Read these off the matrix that follows. Indices start at 0.
1) Which number is the entry in row 1 and column 1?
2) Which number is the entry directly above the centre entry?
3) Which number is the entry in the top-right corner?
4) Which number is the entry at row 0, column 0?
5) Which number is the entry just left of the smallest entry?
6) Which number is the entry directly below the largest entry?
7) Which number is the entry directly below 113?
8) Which number is the entry in row 0 and column 1?
[[146 130 134 128 129 139 110 143 120 124 118]
 [130 120 113 132 120 132 115 152 128 133 133]
 [150 117 115 133 145 111 117 126 133 122 128]
 [119 119 143 138 136 130 114 127 122 115 148]
 [127 138 138 118 120 111 131 143 122 135 136]]
1) 120
2) 132
3) 118
4) 146
5) 139
6) 126
7) 115
8) 130
